Each row of numbers stands for one object and depends on some of the facts below. Use the named rows to name the rest.

How the objects are related:
beka ξ gegetrik; beka ξ skunebre; bevom ξ vigon; brebifu ξ duzir; brebifu ξ plakek; brebifu ξ kedor; bregrar ξ pupe; bregrar ξ ploklo
bregrar ξ midir; bregrar ξ pomafim; brevil ξ lunun; brufustin ξ stusku; brufustin ξ fleflos; buplu ξ druple; buplu ξ kulam; buplu ξ plakek
dapoki ξ tredrasku; dapoki ξ midir; dapoki ξ sule; detok ξ drifludrin; detok ξ stogi; detok ξ duzir; dorak ξ pevitrus; dorak ξ nitel
dosen ξ dropel; dosen ξ breres; dosen ξ pupe; dosen ξ dozem; drabe ξ ploklo; drabe ξ gegetrik; drabe ξ mupu; drevodo ξ vigon
drevodo ξ pupli; drevodo ξ plakek; drevodo ξ tilur; druvor ξ stagres; druvor ξ tilur; druvor ξ vufus; dutos ξ pupe; dutos ξ migrik
fiplom ξ breres; fiplom ξ pupli; flisko ξ mivotrol; flisko ξ ripler; flote ξ pufur; flote ξ dozem; flote ξ stusku; flote ξ pomafim
fumon ξ mivotrol; fumon ξ dozem; fumon ξ skaski; grefim ξ pupli; grefim ξ doklel; groveren ξ triflu; gugredrim ξ midir; gugredrim ξ fliva
kapla ξ lunun; kapla ξ vubek; kapla ξ sutrur; klagur ξ brapobrer; klagur ξ grobrur; klestik ξ mupu; kubistil ξ pafan; kubistil ξ teskan
lastik ξ pafan; lastik ξ ripler; lastik ξ sule; lekle ξ lezan; lekle ξ pleskom; lekle ξ klokagis; lekle ξ kedor; mabri ξ flukil
mabri ξ lelepom; mezol ξ pibrar; mezol ξ zutre; mezol ξ stagres; mezol ξ nuskipar; mezol ξ sule; mula ξ lapluk; mula ξ febik
nagage ξ gaske; nagage ξ vubek; nagage ξ sutrur; nibrak ξ flafodir; nibrak ξ teskan; noga ξ lelepom; noga ξ sule; noga ξ gogris
nogro ξ brapobrer; nogro ξ pibrar; nogro ξ pupli; nogro ξ stegra; nuba ξ gozen; pifakem ξ skebrik; plavar ξ mivotrol; plavar ξ brapobrer
sibres ξ stogi; sibres ξ skaski; stadrom ξ tedes; stadrom ξ lunun; stimok ξ tritril; tofus ξ tradris; topluk ξ druple; tosto ξ dozem
tosto ξ dega; trato ξ grobrur; tratus ξ lapluk; tratus ξ kezil; trudur ξ liklor; vasta ξ brapobrer; vasta ξ druple; vasta ξ pupe
vasta ξ zoplok; veskel ξ trosulik; vitom ξ flukil; vufle ξ dropel; vufle ξ lezan; vufle ξ tradris; zasidal ξ tezako; brapobrer Σ pibrar
brebifu Σ nagage; bregrar Σ trudur; breres Σ klavom; brotos Σ doklel; brufustin Σ stimok; buplu Σ vubek; busketes Σ truskil; dapoki Σ grobrur
dega Σ tilur; detok Σ vogrul; doflo Σ midir; doklel Σ ploklo; dorak Σ triflu; dozem Σ kubistil; dravam Σ kezil; drifludrin Σ mabri
dropel Σ nuba; druple Σ doflo; druvor Σ buplu; febik Σ flote; feri Σ plavar; flafaste Σ brufustin; flisko Σ sibres; fliva Σ tredrasku
flote Σ dega; flukil Σ mula; fumon Σ nogro; gegetrik Σ topluk; gogris Σ druvor; gozen Σ zasidal; grefim Σ migrik; grobrur Σ lapluk
groveren Σ vasta; gugredrim Σ skunebre; kedor Σ febik; kekil Σ tozadi; kesos Σ noga; kezil Σ gugredrim; klagur Σ vufle; klestik Σ fleflos
klokagis Σ dravam; kubistil Σ druple; lapluk Σ brebifu; lekle Σ feri; lelepom Σ kapla; lezan Σ drifludrin; liklor Σ lezan; lunun Σ zutre
mabri Σ flafodir; manik Σ mezol; midir Σ nibrak; mivotrol Σ bubrem; mupu Σ flafaste; nagage Σ liklor; nobedin Σ plakek; noga Σ fiplom
nune Σ kekil; pafan Σ fumon; pifakem Σ trosulik; plavar Σ sule; plazim Σ lastik; pleskom Σ vufus; ploklo Σ zoplok; pupe Σ skaski
pupli Σ dapoki; repedrik Σ sutrur; sibres Σ gralir; skaski Σ pevitrus; skebrik Σ lelepom; skunebre Σ fliva; sofafu Σ dorak; stegra Σ repedrik
stogi Σ klokagis; stusku Σ breres; sule Σ skebrik; sutrur Σ pebrol; taflis Σ gogris; teskan Σ dozem; tezako Σ pafan; tilur Σ stukon
tofus Σ surol; topluk Σ tezako; tosto Σ dropel; tozadi Σ manik; trato Σ flisko; tratus Σ stusku; tritril Σ plazim; trosulik Σ stagres
trudur Σ drevodo; truskil Σ pupe; vasta Σ brotos; vigon Σ vitom; viklaras Σ stegra; vitom Σ mivotrol; vogrul Σ stadrom; vufle Σ ripler
vufus Σ taflis; zasidal Σ kesos; zoplok Σ viklaras; zutre Σ drabe; beka η zutre; bevom η stogi; brebifu η dosen; breres η mupu
brevil η grefim; brotos η bevom; brufustin η druvor; dapoki η pebro; doflo η tofus; dosen η lapluk; dropel η skebrik; druple η dapoki
druvor η lunun; febik η viklaras; feri η pebrol; flafaste η soklom; flafodir η taflis; fleflos η nune; flisko η mabri; fliva η fumon
flote η manik; gegetrik η brotos; gogris η vigon; grefim η zoplok; grobrur η brufustin; kapla η dropel; kedor η stusku; kekil η ploklo
klestik η tredrasku; kubistil η flisko; lapluk η nobedin; lekle η dozem; lelepom η mezol; liklor η klavom; lunun η tradris; mabri η vufus
manik η brebifu; mezol η breres; mupu η kesos; nitel η feri; nobedin η tritril; noga η drabe; nune η stadrom; pebro η groveren
pifakem η lelepom; pomafim η fiplom; pupli η beka; sofafu η topluk; soklom η tezako; stogi η truskil; taflis η flafaste; tedes η teskan
tezako η sofafu; tofus η pomafim; topluk η fliva; tradris η fleflos; tredrasku η migrik; tritril η liklor; vasta η pupli; vufus η klestik
zutre η zelagim; beka ρ 767; bevom ρ 830; brapobrer ρ 830; brebifu ρ 56; bregrar ρ 830; breres ρ 56; brevil ρ 830
brotos ρ 830; brufustin ρ 56; bubrem ρ 686; buplu ρ 830; busketes ρ 767; dapoki ρ 56; dega ρ 830; detok ρ 617
doflo ρ 830; doklel ρ 830; dorak ρ 924; dosen ρ 767; dozem ρ 767; drabe ρ 830; dravam ρ 830; drevodo ρ 56
drifludrin ρ 617; dropel ρ 924; druple ρ 56; druvor ρ 830; dutos ρ 830; duzir ρ 830; febik ρ 56; feri ρ 830
fiplom ρ 830; flafaste ρ 830; flafodir ρ 767; fleflos ρ 830; flisko ρ 767; fliva ρ 830; flote ρ 830; flukil ρ 686
fumon ρ 830; gaske ρ 830; gegetrik ρ 56; gogris ρ 767; gozen ρ 830; gralir ρ 56; grefim ρ 830; grobrur ρ 830
groveren ρ 56; gugredrim ρ 830; kapla ρ 56; kedor ρ 830; kekil ρ 830; kesos ρ 830; kezil ρ 56; klagur ρ 830
klavom ρ 830; klestik ρ 686; klokagis ρ 830; kubistil ρ 924; kulam ρ 767; lapluk ρ 56; lastik ρ 830; lekle ρ 56
lelepom ρ 830; lezan ρ 830; liklor ρ 924; lunun ρ 686; mabri ρ 830; manik ρ 56; mezol ρ 830; midir ρ 767
migrik ρ 56; mivotrol ρ 56; mula ρ 924; mupu ρ 830; nagage ρ 830; nibrak ρ 56; nitel ρ 830; nobedin ρ 767
noga ρ 830; nogro ρ 686; nuba ρ 830; nune ρ 56; nuskipar ρ 56; pafan ρ 830; pebro ρ 830; pebrol ρ 830
pevitrus ρ 830; pibrar ρ 830; pifakem ρ 767; plakek ρ 830; plavar ρ 830; plazim ρ 686; pleskom ρ 830; ploklo ρ 830
pomafim ρ 56; pufur ρ 830; pupe ρ 767; pupli ρ 830; repedrik ρ 830; ripler ρ 830; sibres ρ 56; skaski ρ 767
skebrik ρ 830; skunebre ρ 767; sofafu ρ 830; soklom ρ 56; stadrom ρ 830; stagres ρ 924; stegra ρ 830; stimok ρ 830
stogi ρ 686; stukon ρ 830; stusku ρ 686; sule ρ 767; surol ρ 830; sutrur ρ 830; taflis ρ 830; tedes ρ 830
teskan ρ 830; tezako ρ 830; tilur ρ 830; tofus ρ 830; topluk ρ 830; tosto ρ 56; tozadi ρ 56; tradris ρ 56
trato ρ 830; tratus ρ 830; tredrasku ρ 56; triflu ρ 830; tritril ρ 830; trosulik ρ 830; trudur ρ 830; truskil ρ 830
vasta ρ 830; veskel ρ 830; vigon ρ 830; viklaras ρ 767; vitom ρ 767; vogrul ρ 830; vubek ρ 767; vufle ρ 830
vufus ρ 617; zasidal ρ 830; zelagim ρ 56; zoplok ρ 686; zutre ρ 56

Some objects and their rows:
[  3   5   5 -13   2 -12   3  14  21 -13   6 -12 -15  -6 -15 -15  26  11
  18   9   5  -6   6 -16 -13 -19   4   1  13 -12   8  16 -17 -21  19  -1
  -5  -3  15   5  21  10  17   3   4 -10  -8 -13] : vubek
[  0  -9  -2   5   8 -11  -2  10  19   5  21  -4 -20   3 -20 -17  28  15
  15  -5  -3   5  -2   4   6 -14  14   2  -7   9   3  13  -4 -11  18   1
   0 -12   8   1  17   1  17  -3   2   5 -11 -16] : lelepom
[  3 -23  -4  10  -3 -11  14  -2  22 -26  44   4 -47  -4 -10 -27  52  29
  27  -7  -2   6   5  -3  12 -22   5   1 -10  18  -7  24  -8 -13  44 -20
 -23 -19   6 -10  20   5  27   6   8   1  11 -18] : tezako
[  0 -12  -1   4   4 -10   0   8  16   2  21  -3 -21   3 -21 -13  27  16
  16  -4  -4   4  -1   2   8 -15  14   1  -5   7   4  14  -5  -5  17   5
   0 -14  10   2  18  -3  16  -2   2   3 -10 -15] : feri
[  6 -11  13  -6  -2 -10   2   9  25 -12   9   3 -21  -2 -17  -5  31  10
  21   4  -9   4   7 -13   5 -21   6   3  10  -4   6   8  -8  -1  25   5
  -1 -10   6   9  19   4   8   1  -2 -19 -12 -13] : zelagim
[  0  -7   0   5   7  -9  -1  11  25   3  18  -4 -20   5 -20 -13  34  14
  18  -3  -3   9   0   1   6 -13  13   1  -8   7   2  12  -4 -12  21   1
   1 -11   7   1  15   0  14  -3  -1  -2  -9 -18] : pibrar
[ -7   2   6 -23  -2 -11 -13  19  18   6 -21 -13  11   0 -31   1  -7   3
  10   7  -2  -4  -4 -10 -10 -17  12  -6   7  -6  17 -13 -16  -7   0  24
  10   3  14  25  16   9   4  -8   6  -4 -25   1] : nobedin
[ -1  -5  -9   4   8 -14   1   1  21   2  25  -7 -22   9 -23 -14  22  18
  11 -13   2   2  -1   0   7  -5  19  -4 -15   7   2  17 -11 -13  15  11
  -3 -14  19  -2  20 -11  20  -4   5  14  -4 -25] : vasta
[  8  30 -21   8  13 -26 -22  14   2  47   5   2   2  11 -24  -8   2   3
  -1 -13   3  -2 -13  12  -7   0  40 -12  -7 -10  17  27  -5 -15 -21  29
  21 -14  35  12  12 -14  13 -11   6  22 -11 -53] : flote
[  2  -9  -2   6   2 -11  -2   9  24   2  18   1 -20   6 -21 -13  32  16
  20  -5  -4  11  -3   1   7 -14  16  -3 -10  11   1   8  -4 -12  21   1
  -2 -10   7   4  12   3  14  -3   2  -2  -3 -18] : pevitrus
[  2   0   1 -14  -3 -15   2   9  15 -16   7  -7 -16  -6 -15 -14  18  14
  18   4   2  -8   4 -16  -9 -20   6  -4   9  -7  10  12 -21 -15  18   2
  -9  -7  18   8  22  10  17   4  10  -4  -4 -12] : busketes
[  2   3  -2 -15  -6 -15   3   6  15 -17  10  -9 -17  -5 -16 -11  15  15
  17   3   4 -10   3 -17  -7 -18   9  -6   8 -10   8  15 -23 -14  16   8
 -10  -9  23   7  23   6  19   4  11   0  -1 -16] : flisko
[  6 -12  15  -6  -1 -11   1  13  27 -10   8   4 -20  -3 -15  -7  34   8
  22   4 -12   6   7 -12   4 -25   4   5  12  -4   7   5  -7  -3  25  -1
  -1  -7   3   8  16   8   7   2  -3 -21 -14 -11] : migrik
[ 10 -15   3  13   0 -14  15   2  22 -22  46   5 -48  -8  -5 -23  55  24
  28  -6  -9   7  10  -7  12 -23   6   2   3   6  -2  34 -10  -6  38 -22
 -18 -25  11 -13  24   0  24  11   4  -9   5 -22] : sofafu
[  3  -9   3  -8   4 -13   0   7  22  -8  12   0 -20  -1 -17 -16  28  10
  16  -3  -3  -2   3  -5   1 -18   8   3   1  -3   7   9  -8 -14  22   3
  -2  -8  11   5  19   4  13   0   3  -1  -9 -22] : mivotrol
[ -1 -10   0   4  11 -13 -10  16  21   0  19  -2 -18  -1 -20 -14  27  15
  16  -8  -8  12  -3   4   8 -13  14   3  -4  11   2   9  -5 -14  25   1
  -3 -14  12  -1  24   6  10  -1   1   4  -8 -19] : lezan
[ -4 -12   9   3  -1 -16   2  15  34  -9   4  -4 -13  -7 -18 -13  19  14
  11   4 -14   9  10  -6   2 -28   9 -12   6  10  15  11 -22  -5  14 -18
 -15  -6  14  -1   8   9  15  -1   9  -8 -20   1] : zoplok

Which object is each row?
No name comes twice in this set of rows, the named rows included.
[  0  -6   2   4  11  -7   0  13  24   4  20  -8 -20   3 -21 -14  36  12
  17  -1  -2   9   2   1   5 -12  11   4  -4   5   3  17  -4 -11  20   1
   3 -11  10  -1  19  -1  15  -5  -3  -3 -12 -16]	gaske
[  1  -9   4   6   4  -9   0  13  26   2  18  -1 -20   3 -20 -12  35  14
  19  -2  -7  11   2   0   7 -14  12   1  -6   7   2  11  -3  -9  22  -1
   2 -11   5   2  15   2  13  -3  -3  -6 -11 -15]	fleflos
[  3   5   3 -14  -6 -14   6   7  18 -17   7  -9 -16  -4 -16  -9  19  14
  20   7   4  -5   4 -21  -8 -16   8  -6   9 -11   6  16 -21 -13  18   7
  -9  -7  19   9  21   7  17   5   7 -10   0 -14]	beka
[  3   1  -2  -8   7  -9   4   2  20  -8  18 -11 -21   6 -20 -13  26  12
  14  -1   9  -7   2 -11  -1  -6  13   3  -3 -11   2  24  -9 -18  19  17
  -2 -10  19   2  24  -8  18  -2   2   1  -2 -32]	kapla
[  2   1   1 -14  -7 -16   5   7  16 -18   8  -8 -17  -6 -16 -10  15  15
  18   4   2  -9   4 -18  -7 -20   8  -6   9  -9   9  14 -22 -11  17   6
  -9  -9  20   9  24   6  17   5  10  -5  -4 -13]	vitom
[  4  -6   4  -7   2 -10   3   5  24  -9  12  -2 -21   2 -18 -11  29  12
  18   0   0   0   2 -11   1 -15   9   2   2  -5   3  11  -8 -13  22   9
  -2  -8  12   6  19   0  13  -1   0  -8  -4 -24]	gralir
[ -5  -6   0   2  -5  -9   5  11  18 -11  10 -10 -12  -5 -20  -8  11  16
  14   8  -3   5   3  -7   4 -19  14 -13   2   5   8  27 -20  -6  13  -3
 -13 -13  19  -1  15   5  18  -2  10  -3  -6 -10]	klestik
[ -1   0  -5   3   9  -7   3   4  20   3  25 -13 -21   8 -24 -12  29  16
  14  -5   6   3  -1  -2   6  -2  17   1 -12   1   0  25  -7 -13  16  14
   1 -15  19  -3  23 -11  19  -3   0   6  -4 -26]	brevil
[ -4 -11   6   2  -2 -10   2  18  22 -11   6  -5 -13  -9 -17 -11  17  12
  15  11 -11   7   5  -2   3 -27   8  -9   8   9  12  19 -17  -5  16 -15
 -11 -11  11   0  12  14  15  -1   8  -9 -15   0]	stusku
[ -4  -3   1   3  -5  -7   6  11  20 -11  11 -12 -13  -2 -20  -8  14  17
  15  10   1   6   1  -8   2 -15  15 -13   2   4   6  29 -20 -10  14  -2
 -13 -11  18  -1  14   5  19  -3   8  -6  -3 -12]	nogro
[  4  -2  -8  -7   5 -12   2  -2  11  -5  21  -6 -22   6 -20 -17  20  16
  12  -8   9 -10  -3  -7   0  -8  15   2 -10  -6   1  16  -8 -18  18  19
  -2 -11  18   4  24  -8  21  -1   6  12   0 -32]	kubistil
[  0  -2 -10   5   5 -12  -2   5  22   4  20  -3 -20  10 -21 -17  30  17
  15  -9   3   7  -6   4   4  -7  19  -4 -17  10  -1  13  -4 -22  20   4
  -2  -9  12   2  14   1  19  -6   4   9   2 -28]	nitel
[ -1  -1  -5   4  14  -8   0  10  22   6  22 -12 -20   7 -22 -19  34  13
  13  -5   6   3  -1   3   2  -5  15   3 -12   3   1  20  -3 -21  19   4
   3 -11  14  -5  19  -5  18  -5  -1   8  -8 -27]	tedes
[  2 -23   2  -6   1  -3  22  -9  29 -43  38  -9 -45   0 -12 -24  50  26
  27  -2   8  -3   8 -17   9 -14  -3   8  -8   4 -11  23 -12 -23  50  -7
 -24 -13   6 -10  28   2  26   7   4  -4  12 -19]	soklom
[ 12  27 -10  -4   9 -27 -23  17   7  35  -7   8   3   4 -19  -6   7  -3
   2  -8  -2  -5  -6   2 -12 -10  31  -8   8 -19  22  18  -7 -14 -15  27
  20  -6  31  19  12  -5   6  -7   4   7 -14 -49]	manik

The same objects again, as new rows of numbers:
Named rows:
[-17  -2   1  -1  -8  15  -5   6 -14  13  -4 -13   0  17] : pafan
[-13   7 -18  -2 -11 -16   0  12 -21  48   1 -16  24   6] : midir
[ -6   8   9   5  17  -7 -12 -14  15  -9 -15 -11  -7 -18] : taflis
[ -4  -2   2   8  -7 -13   5 -17   6  -1  16   1 -24 -10] : kubistil
[-12   0 -21  -9  14  26   5 -16 -37   1  -9  -2  -6  -9] : lezan
[-19   0 -15   3  -2  18  -1   4 -26   0 -28   9  -3  11] : gaske
[-17  -2 -10  -6 -14   7   0 -16 -30 -19  -9  -3  38   7] : fiplom
[-16  -1 -16   0 -12  10   5  -8 -31 -18 -24   0  24  11] : stimok
[ -9  -2   4   2  27  10   1   9  26 -23  -2  13 -14 -10] : febik
[-21  -2  -2  -6  12   9  -7  27   6 -19   9   3  44  19] : zoplok
[ -6  -2  -1  10  -2   1   2 -16   4 -11 -12  21 -21 -11] : brevil
[-19  -1 -13   0 -14  11  -1 -16 -28 -20 -10  -4  35   5] : buplu
[-21  -5 -18  -3   7  20   8  14  -3 -22  -7   3  23   8] : plazim
[-19  -3  -1 -12  19  18   8  18   2 -19  -4  -5  44  11] : migrik
[-16   8 -33   7 -19  -7  -2  -1 -19  25  -6   8  -5  -2] : busketes
[ -4   3 -10   4   8   2 -12  48  58 -18  31   5   8 -30] : vufus
[ -1   6 -12  11 -18 -25   0 -15   5  15  23   8   3 -21] : flisko

Which object is each row?
No name comes twice in this set of rows, the named rows included.
[-20  -5 -10   1  -1  18  -8  -3 -11  15  -5  -9 -13  14]	teskan
[  5  14 -18  -1   6 -10  -4   5 -10  16  11 -25 -14 -31]	flafodir
[-19  -7 -12  -6   2  22   8  15   1 -38  -9  -7  37  18]	nibrak
[ -1   7  -2   9 -16 -21 -11  10   5  35  16  -4 -16 -19]	gogris
[ -7  -2  11   3  29   8  -7   6  31 -12  25  19 -14 -25]	stogi
[ -5 -10  -2   1  12 -20   8 -43   2  -2  16  20   2  -8]	flote
[-21  -7 -14  -3  15  23  -5  24  12  -3   5  -6  -3  17]	flukil
[ -3   2  12   3  11 -14  -3  -5  -3  13  11  16  -9 -24]	dropel
[-13   5 -16   1 -22  -6  -6  24 -13  44   9 -16   7   2]	sule
[ -1  -4  19   4   1   1  -7   4  17   9   3  -3 -30  -9]	lelepom
[-18  -4 -13  -2 -17  11   2 -12 -19  -8  -2 -19  27  20]	lastik

